Known rows:
stapo: [ -1.5 -37.0   4.6  46.7 -19.8 -14.0  13.1 -39.7 -30.1  -7.4  -5.2   7.1
  47.6   4.3 -28.3  -7.7  -3.2 -10.3  16.8 -12.1  33.7 -16.0  12.6  -4.4
  16.3  -8.1  -5.7]
skesti: [ -8.3 -22.8 -25.2  -7.1 -18.0   5.2  -2.8 -11.2 -48.8  12.8 -43.0 -20.3
 -19.0 -12.0 -63.2  -4.7  27.6  72.5   6.1   9.0   9.8  44.3  47.3 -11.8
 -35.5  -6.5 -54.3]
bridol: [  1.9  -3.7  -3.5 -35.2  -8.0   2.2 -10.8  -1.8 -49.5   4.8 -20.4 -10.6
  17.4  13.2 -36.4   5.4   8.9  27.2  -7.7  -4.8  -3.5  26.9  11.7  -2.0
  -9.9  -0.8 -14.6]
klibis: [  9.6 -24.6  38.5  19.0 -12.4   9.9  -3.0   8.9  23.6   8.4 -20.9   7.2
 -26.1  -2.7 -64.3   7.2  -2.9  14.0   0.5 -26.0  33.6 -19.7 -14.0  -9.4
  47.7   8.0 -19.2]
vifu: [  6.0   3.0  42.5   5.0  14.7 -15.4  -0.6 -31.0 -19.9  20.2   3.2   9.3
  15.5  -4.2  -9.6  -9.2  -1.3  12.5   1.1  16.4 -26.6  21.7 -22.3   1.3
 -19.6   3.0   5.8]
befis: [  7.9   6.0 -34.3   7.3   1.2   8.6  13.2  -0.7 -44.7 -16.5  -9.9  -5.3
 -10.8  -6.9   5.3  19.7   6.2 -36.3   4.2 -22.7   5.7  -9.9 -43.9  10.1
 -33.5   4.6   2.2]
skenu: [ 10.5   1.4 -25.7  39.9 -19.2 -21.0   8.8 -37.6  15.5   8.5 -15.9   1.8
  10.9  10.9 -13.3  20.0  -2.6 -15.9  -8.1 -16.8  18.2   4.6 -17.8   9.7
 -10.7  -7.9  26.4]
brotrol: [ -2.2   3.2 -22.6  31.3  18.5  10.0  14.1   1.5  11.8   0.2  19.8 -11.4
 -12.2 -17.4  56.3   4.0   6.3  -5.8  12.5  -6.6  -6.9 -10.5  -2.7  -0.8
   2.3   3.9 -12.6]
pedram: [  6.2 -18.5  -8.3  30.0 -17.5   0.5  16.0 -18.1  14.3   8.7 -25.7   3.8
 -16.3   0.2 -37.1   4.2 -18.3 -14.3 -15.6  -7.7  44.6  -5.4   7.0  -0.2
  19.7  -0.3  24.1]
zipar: [ -4.8 -41.9  16.5  40.6 -15.7  -5.5   0.1 -24.8 -38.7  -0.4 -18.8   4.2
  19.6   3.1 -65.0  -4.0   4.7  12.1  19.9  -8.5  30.3  -2.5  17.9 -10.7
  25.8  -8.9 -33.9]
gritron: [  2.0   1.0   8.5   4.9   0.6  14.4   5.6  12.5  37.3  -1.7 -10.9   3.7
 -34.7   7.0   2.5   5.7 -16.2 -25.6  -6.6 -21.5  29.1 -32.1   5.3  -5.0
  38.7  13.0  -6.4]
skozo: [-21.8 -14.9 -42.9  34.3  -4.0  -5.2  13.0 -19.5 -23.2   1.4  20.2   3.3
  19.1  -1.8  40.1 -26.6 -21.0  30.6  13.5  20.3  -9.0  14.0  70.5  -2.9
   8.6   5.5  19.0]
brofus: [ 11.7 -34.5  32.8  16.5 -17.7 -10.5  -7.1 -24.5 -56.8   3.3 -11.0  14.1
  64.7  20.8 -66.4   7.1  -3.9   5.4  14.0 -23.9   9.9  -5.5 -12.9  -1.5
  36.7  -2.6  -8.2]
mobamel: [ 18.0   8.9 -40.6  31.6  -9.2  13.2  18.4   6.8  40.4  14.5 -31.9 -19.2
 -47.5  -7.6  11.6  18.5  -3.5  -9.8 -23.8 -17.9  19.9  -6.8 -20.9   7.9
  -8.5   8.4   5.4]
rista: [-24.5 -16.2   4.0  -7.9   3.9   7.5  -6.2  -2.5   8.7 -21.5 -13.4  -8.5
  11.4  24.8  20.6  -6.5  15.2 -30.0   7.6  19.6   7.7 -29.6  45.8  -5.1
   6.6 -11.1  -8.2]
plidres: [ -6.2   8.7   8.5  13.1  32.7  -3.2   9.8  -5.4   6.6   5.4  16.5  -3.6
 -34.6 -26.6   9.9 -10.4  -2.8  -4.3  17.6  10.4 -10.4   0.3 -15.2  -5.0
 -23.7   3.3 -16.2]
badu: [  7.8  12.8   1.0  -2.8   7.6   3.9  -8.4  40.4  21.7  -7.8  17.8   4.5
 -32.6   8.8 -29.5  23.9  -4.7 -20.7   7.0 -35.9  20.4 -19.5 -32.0   0.9
  34.0   2.0 -28.2]
stulus: [  0.5  19.3  38.2  16.5  16.5 -18.0 -11.4 -32.8  44.4  15.5 -16.1   8.8
 -11.6  -4.9 -30.1  -3.8   2.9   6.9  -3.4  14.9 -11.4   8.2 -25.8   1.5
 -21.2  -4.2  10.3]
pustel: [ -3.2   0.9  21.3  34.7  17.5  -5.7   7.3 -20.1  15.5   2.3 -10.9  -0.8
  -1.9 -12.3  30.7  -5.3  12.0 -23.0   6.8  16.8  -5.8 -11.8 -18.9   1.7
 -25.7  -1.3  -4.9]

Facts:
robon	Δ	c; sisok	Δ	g; zasa	Δ	a
tenul	Δ	b; gefla	Δ	b; kebren	Δ	a
floklas	Δ	e; nibasto	Δ	b; kufe	Δ	b
lavom	Δ	f; rasol	Δ	c; soflel	Δ	a
pogra	Δ	d; drubron	Δ	d; trenim	Δ	c
pabe	Δ	b; flosaflo	Δ	f; keplas	Δ	c
badu	Δ	d; stulus	Δ	d; befis	Δ	e
dregruzu	Δ	c; plogrur	Δ	c; lasi	Δ	a
klibis	Δ	f; treper	Δ	c; kuflotu	Δ	c
plestal	Δ	a; skesti	Δ	a; groge	Δ	b
zipar	Δ	a; lebrus	Δ	d; vifu	Δ	b
triflum	Δ	d; roka	Δ	c; gredaflel	Δ	c
gema	Δ	g; zoduk	Δ	d; bibra	Δ	b
stiral	Δ	b; brofus	Δ	b; mekim	Δ	d
trusotrur	Δ	a; roriko	Δ	d; reklol	Δ	c
bridol	Δ	b; mifikal	Δ	d; mubapem	Δ	a
trukli	Δ	a; ritris	Δ	a; klofutro	Δ	g
skenu	Δ	d; sadil	Δ	d; drubus	Δ	d
nugorul	Δ	a; stazen	Δ	a; fivozo	Δ	f
vufuplem	Δ	c; dragu	Δ	a; gubo	Δ	d
bragok	Δ	g; mepomal	Δ	c; stestalum	Δ	c
rista	Δ	a; flozi	Δ	b; stotru	Δ	a
mobamel	Δ	f; drogros	Δ	e; stemo	Δ	a
brotrol	Δ	a; stuvo	Δ	f; tiru	Δ	d
skastun	Δ	a; viflin	Δ	c; plilem	Δ	a
kabrer	Δ	a; flosel	Δ	g; turo	Δ	e
nesti	Δ	a; pakes	Δ	c; plufol	Δ	a
klivon	Δ	e; gritron	Δ	f; stopor	Δ	a
stapo	Δ	a; stegros	Δ	g; drosi	Δ	c
grustaplus	Δ	f; plidres	Δ	a; trutra	Δ	c
pustel	Δ	a; dokas	Δ	b; biver	Δ	e
skozo	Δ	a; trefu	Δ	a; pedram	Δ	f
vadris	Δ	c; movek	Δ	f; trokloplem	Δ	c
guka	Δ	e; masko	Δ	a; bulobro	Δ	f
pleru	Δ	f; duterar	Δ	f; sisok	α	pakes
sisok	α	floklas; zasa	α	vadris; tenul	α	stapo
tenul	α	dokas; floklas	α	guka; kufe	α	trutra
lavom	α	drubus; rasol	α	mifikal; rasol	α	floklas
soflel	α	bulobro; soflel	α	sisok; pogra	α	tenul
pogra	α	klibis; pogra	α	kabrer; trenim	α	drogros
flosaflo	α	vadris; flosaflo	α	dragu; badu	α	stestalum
badu	α	gritron; badu	α	kabrer; stulus	α	grustaplus
stulus	α	trukli; befis	α	stotru; dregruzu	α	stapo
dregruzu	α	stopor; plogrur	α	stulus; lasi	α	bibra
lasi	α	sadil; klibis	α	brofus; treper	α	kuflotu
kuflotu	α	masko; plestal	α	guka; plestal	α	pedram
groge	α	guka; lebrus	α	dragu; triflum	α	sadil
roka	α	mubapem; gredaflel	α	zoduk; gredaflel	α	stemo
gredaflel	α	trukli; stiral	α	grustaplus; mekim	α	masko
mekim	α	skozo; mekim	α	nibasto; trusotrur	α	skesti
roriko	α	stulus; reklol	α	dregruzu; mifikal	α	dragu
mubapem	α	gredaflel; mubapem	α	trukli; ritris	α	kuflotu
klofutro	α	lebrus; skenu	α	stotru; drubus	α	skenu
drubus	α	grustaplus; drubus	α	kuflotu; drubus	α	pustel
nugorul	α	lavom; nugorul	α	flozi; stazen	α	vufuplem
stazen	α	stulus; fivozo	α	lasi; vufuplem	α	flozi
dragu	α	mekim; dragu	α	treper; bragok	α	reklol
bragok	α	flosaflo; mepomal	α	reklol; mepomal	α	rista
stestalum	α	rasol; stestalum	α	drubus; rista	α	sadil
flozi	α	vifu; mobamel	α	drogros; drogros	α	skenu
drogros	α	pabe; stemo	α	sadil; brotrol	α	mifikal
stuvo	α	rasol; tiru	α	nugorul; skastun	α	gubo
skastun	α	stemo; viflin	α	flosaflo; plilem	α	drogros
kabrer	α	brofus; flosel	α	mubapem; flosel	α	stuvo
nesti	α	trusotrur; pakes	α	kebren; klivon	α	trutra
klivon	α	lasi; gritron	α	mepomal; gritron	α	dregruzu
gritron	α	guka; stopor	α	robon; stopor	α	kuflotu
stopor	α	mifikal; stopor	α	trukli; stegros	α	stazen
drosi	α	zipar; plidres	α	stuvo; plidres	α	flozi
pustel	α	mubapem; dokas	α	zipar; biver	α	vadris
trefu	α	plidres; trefu	α	dragu; vadris	α	skozo
movek	α	mifikal; movek	α	pabe; trokloplem	α	trukli
guka	α	stapo; guka	α	skenu; masko	α	gefla
bulobro	α	vadris; pleru	α	skastun

Rows:
No name comes twice in this set of rows, the named rows included.
[  6.0  -3.5  45.4  36.0  -1.5 -12.0   8.3 -54.3  54.2  26.1 -46.3  11.7
 -10.2 -10.8 -20.6 -11.1  -1.5   6.6 -13.3  25.2  -2.1   2.7 -20.1   1.0
  -9.8   9.1  42.0] => grustaplus
[  5.9   4.7 -45.2  35.3  -1.5   2.5  27.2  -1.5 -11.6   3.3  -4.6 -25.7
 -23.9  -3.7  41.2  19.5   8.6 -14.1  -3.8 -23.7  21.3 -16.9 -22.2   4.3
 -31.6  -9.1 -30.7] => plilem
[-20.9 -22.8  14.4 -51.5 -15.9   1.1 -27.6 -19.2 -33.6 -18.3 -29.0  -6.5
  49.0  40.2  22.2  -2.0  16.1 -15.2 -15.3  22.9  -7.9  -4.7  59.7  -3.0
  -2.9 -20.2  19.5] => bibra
[  4.1 -16.2 -24.5  59.0 -11.0 -12.4  26.1 -46.0 -27.4   5.0 -20.6 -10.1
   3.8  -4.1   2.9   3.2   0.3 -12.5   0.1   2.8  24.5  -4.3  -2.7   8.3
 -27.8 -11.8  16.6] => stotru
[  0.7   4.6 -29.2  46.8 -15.6 -17.1   3.4 -17.3  33.4  15.1   5.4  11.8
  25.4   1.7  29.8   4.8 -13.7   2.7  -0.7   4.7  -8.6   7.1   3.7   4.3
   9.4   1.4  30.3] => mifikal
[ -0.8  10.3 -20.0 -20.4 -14.8  -0.9 -17.6  -1.0   4.0   6.1 -21.3  -7.5
 -24.4  11.0 -46.3  10.1   0.6  38.9  -5.8  -1.0   7.8  25.4  20.1  -1.8
  -0.7  -6.9 -35.5] => drubron
[ -2.1  15.2 -16.1  15.0  35.5   8.9  11.9  31.9  11.1   2.9  26.1  -5.2
 -37.0 -22.8  47.2  -8.9  -4.3   4.0  23.6  -1.9 -16.3  -5.5  -6.5  -5.0
  -5.5   6.4 -18.5] => trefu
[-22.4  -0.1  14.5 -20.2 -17.7 -10.8 -27.5 -18.0  38.5  -5.4 -33.1  -0.2
  40.9  27.2 -10.1   2.6  19.7  -4.6 -11.6  29.4  -5.4   5.0  40.8  -5.3
  -2.4 -16.9  16.2] => gubo
[ -6.4  -8.4 -32.8 -27.9 -16.6  -5.7   6.8   0.1 -29.1  -1.0  45.4  14.1
  33.1  -5.1  23.6 -23.9 -29.3  27.8   0.0   8.8 -18.0  31.0  38.7   4.9
  25.0   5.1  43.9] => vadris
[-13.2  -8.8 -27.3   2.6   3.5  -9.7  20.2 -15.3 -56.7   1.2   5.2   7.8
 -27.9   1.5 -21.7 -17.7 -30.4 -13.5   2.0  14.5  39.2  17.2  84.2  -0.2
  -6.6  -3.6  -6.7] => kebren
[ -7.8  -4.7 -37.8  -0.1   1.3  14.5  12.0  14.0  43.3   7.2  15.5   7.8
 -28.0  -4.0  40.9 -11.4 -22.1  26.9  -7.5   4.0  -5.0   9.6  58.5  -6.4
  40.1  20.2  32.3] => flosaflo
[ 19.0  16.7  40.1 -11.2  24.7  -1.3  -3.0   5.3 -13.7   7.9   1.5  -4.5
   5.4  -2.3   5.5   9.0   2.2 -22.7   3.2  -0.5 -21.6  -6.4 -53.7   2.0
 -23.6   1.3  -6.3] => stiral

Now the same things, written a new way:
Known rows:
flosel: [ 13.5   5.6  -1.0  -0.6   0.1  -0.4  -2.0  11.2 -21.9 -15.2  34.0 -28.5]
befis: [ 14.8   0.1  16.6   7.0   6.9 -37.3 -34.0  -3.4   4.9  14.2  12.0  -1.5]
zoduk: [-10.7 -20.6  -2.2 -14.1   2.1  28.4  -2.3   8.6   5.1 -18.6  24.8  24.7]
nibasto: [ 11.8  -2.8   9.5  -4.5 -19.7  17.2  17.0  18.3  22.9   9.4 -37.9  -6.1]
kuflotu: [ 23.8  22.6 -11.6  -8.5 -19.5  11.6   6.0   8.9  22.7  -7.3 -22.3  27.9]
tiru: [  9.2  -3.0  13.6  -7.0   1.7   5.5 -27.5 -26.5  -5.0 -29.5   1.9 -16.6]
drogros: [ 15.8   5.9  26.3  15.9  -7.0 -23.7 -31.7   6.9  20.0  25.5  10.8  18.3]
kufe: [ -8.5 -30.8  19.4  11.6  20.7 -11.7  17.7  10.8 -27.9  -3.7  -6.3   8.3]
sisok: [ -3.3  10.3   9.2  21.3  -2.9 -14.6   7.6  -4.1  10.1   6.6  19.8 -24.7]
skastun: [-22.0 -17.3   6.5   5.5  16.2  13.2   6.3  22.4 -29.6  -3.8  18.4   8.7]
klivon: [ -7.5 -37.0   1.5  18.1  43.9  -6.5   1.2  21.8 -22.0  -8.7   3.7   5.3]
gubo: [-25.9 -28.0   5.6   6.1  16.8  20.4   8.2   7.8   7.9 -18.4  13.4  30.5]
roriko: [  5.5  -9.2  -2.0 -22.3   0.7  13.6 -25.0  -4.6 -11.1 -25.8  19.6  -4.3]
drosi: [ -2.5  -3.3 -23.6  -6.3  17.5 -32.6  24.3 -30.0   3.9   2.7  -6.1  -5.3]
pedram: [-15.3  23.4  -6.4  13.6 -11.1 -12.9   2.6 -14.1   7.3  24.6  12.9  18.3]
bibra: [-17.2 -35.2  15.0   8.7  16.4  10.0  25.4  13.7 -15.3   4.1  -1.6  31.7]
treper: [ 23.5  17.1 -17.1  -8.3  -8.4  -0.7   6.0  14.4  19.7 -16.5 -25.7   5.3]
lavom: [  7.7  22.5  -6.6   5.5 -12.4  10.4 -22.1 -13.7 -12.8 -12.5   5.5   7.6]
biver: [ 10.2  -9.1  -6.6   7.5  14.0  -2.0   0.3  23.2  16.8   3.1 -34.5 -35.0]

Rows:
No name comes twice in this set of rows, the named rows included.
[ -9.7 -20.8   0.2  -9.0  -9.6   2.9  33.8 -37.0  11.5  35.5  -1.8   4.7] => brofus
[  5.3  -6.0  10.0 -17.0  -3.7 -42.6  -1.1  -3.3  -2.1  26.4  15.7  -2.4] => groge
[-12.5  -8.2   9.9  14.7   2.9   5.6  -3.7 -11.2  -7.2   8.0  -5.7 -11.9] => plufol
[  1.3 -18.2  15.5   1.6   1.9  -2.2  17.0 -13.3  -8.7   3.4 -13.2   1.4] => bridol
[ -7.2 -20.0  -8.1 -16.0  -3.1 -10.1  26.8 -32.1   3.8  31.4  -1.2 -10.8] => dokas
[ -6.2   2.0   5.8   9.8   1.3   7.0   6.5  25.0   3.5   4.9 -33.1 -39.8] => zasa
[ 19.8  15.2 -19.4 -12.6 -12.7  10.5   7.7   5.1  16.4  -9.6  -4.8  31.5] => robon
[-24.1 -35.4   4.0  -0.2  35.3  -4.2   5.4  29.4 -14.4 -17.7  13.8  11.4] => triflum
[ -0.2  -4.3 -19.8  -9.0  19.4 -22.0  22.8  16.5  -2.2  -3.2   4.5  19.5] => mepomal
[ -1.7   3.5  -1.5 -16.3 -26.7  55.9   0.6   3.2   0.9   8.7  23.3  29.2] => trukli
[  0.1  -4.4  14.1  26.6   3.2  10.5  15.6  -7.7   2.2  -8.4  17.2 -18.0] => gema
[-10.3 -13.6   3.7  21.9  23.3  -3.7  25.3  -4.4   1.5  -9.9  -9.1  50.6] => trutra
[-11.6   6.9   1.7  -6.4  -2.4 -28.9  -7.7  -3.7 -13.7  25.1  19.8 -23.5] => plestal
[ 10.9  -6.3  -2.3 -25.1  -6.6  23.9 -22.7 -10.8   0.2 -21.5  22.4   9.1] => stulus

